Below is a small trained network, with its code and all its weights. Each question gives an input and a class and asks what happens when units are switched off, that is, made to give their printed mean instead of their output.

import numpy as np


def w(rows, s, z=0):
    codes = np.array(rows[::2]) - 128.0
    scale = np.full(codes.shape[1], s)
    scale[-1] = z or s
    return codes * scale


def f(y):
    return np.maximum(y, 0)


def log_softmax(a):
    a = a - a.max(-1, keepdims=True)
    return a - np.log(np.exp(a).sum(-1, keepdims=True))


def net(x, mask):
    res = np.array(x, float).reshape(1, 2) / 4 @ E
    y = f(res @ A[0][:, :-1].T + A[0][:, -1])
    res = res + np.where(mask, y, B[0][:, -1]) @ B[0][:, :-1]
    return log_softmax(res[-1] @ U[:, :-1].T + U[:, -1])


A, B = {}, {}
E = w([
[9,88,218],'x0',
[254,103,225],'x1',
],0.013)
A[0] = w([
[164,120,170,251],'neuron 0',
[99,104,212,91],'neuron 1',
[222,113,229,76],'neuron 2',
[228,109,104,97],'neuron 3',
[118,125,252,103],'neuron 4',
[222,178,119,82],'neuron 5',
[222,115,222,98],'neuron 6',
],0.015,0.014)
B[0] = w([
[107,180,253,245],'neuron 0',
[192,119,81,192],'neuron 1',
[97,146,65,243],'neuron 2',
[138,70,124,210],'neuron 3',
[137,50,113,214],'neuron 4',
[164,85,110,206],'neuron 5',
[113,163,82,248],'neuron 6',
],0.041,0.016)
U = w([
[33,133,78,127],'0',
[143,8,143,2],'1',
[81,143,224,229],'2',
],0.015,0.0056)

Each question gives the input, the list of numbers given to net, and the class t.
The units are the neurons (one row each of A and B). Each row of codes is followed by its name. A weight is (code - 128) times the scale printed after its matrix; where a second scale follows, it is the last column's (A, B and U).
mask holds one flag per neuron, in row order. A switched-off neuron (its flag False) gives its mean, the last column of its row in B, instead of its output. The means were averaged over made-up inputs and are rounded, as every weight is.
A unit's drop is (log p(t) with every unit on - log p(t) with that unit switched off) / (log p(t) with every unit on - log p(t) with every unit switched off).
The circuit of an input: a set's keep is (log p(t) with only the set's units on - log p(t) with every unit switched off) / (log p(t) with every unit on - log p(t) with every unit switched off). Starting from all 7 units, units are removed one at a time, each time the one whose removal leaves the highest keep (on an exact tie, the one counted first), for as long as the keep stays at least 0.8.
units of the circuit, in order: the units of the circuit, biggest drop first
k most important neurons: the k neurons with the biggest drops, biggest first
drop when u is switched off: that unit's drop, to one decimal
input [3,2], class 2: units of the circuit, in order => neuron 0
input [-6,-5], class 1: 2 most important neurons => neuron 0; neuron 2
input [0,-3], class 2: 3 most important neurons => neuron 2; neuron 6; neuron 4
input [4,4], class 0: 4 most important neurons => neuron 2; neuron 6; neuron 3; neuron 5
input [4,-2], class 1: 4 most important neurons => neuron 0; neuron 2; neuron 6; neuron 1
input [-7,7], class 0: 3 most important neurons => neuron 2; neuron 6; neuron 4
input [3,-3], class 2: 2 most important neurons => neuron 2; neuron 6
input [-5,8], class 0: drop when neuron 6 is switched off => 1.8
input [1,8], class 0: drop when neuron 6 is switched off => 1.0
input [-1,3], class 2: drop when neuron 0 is switched off => 1.1
input [8,-6], class 1: 2 most important neurons => neuron 2; neuron 6
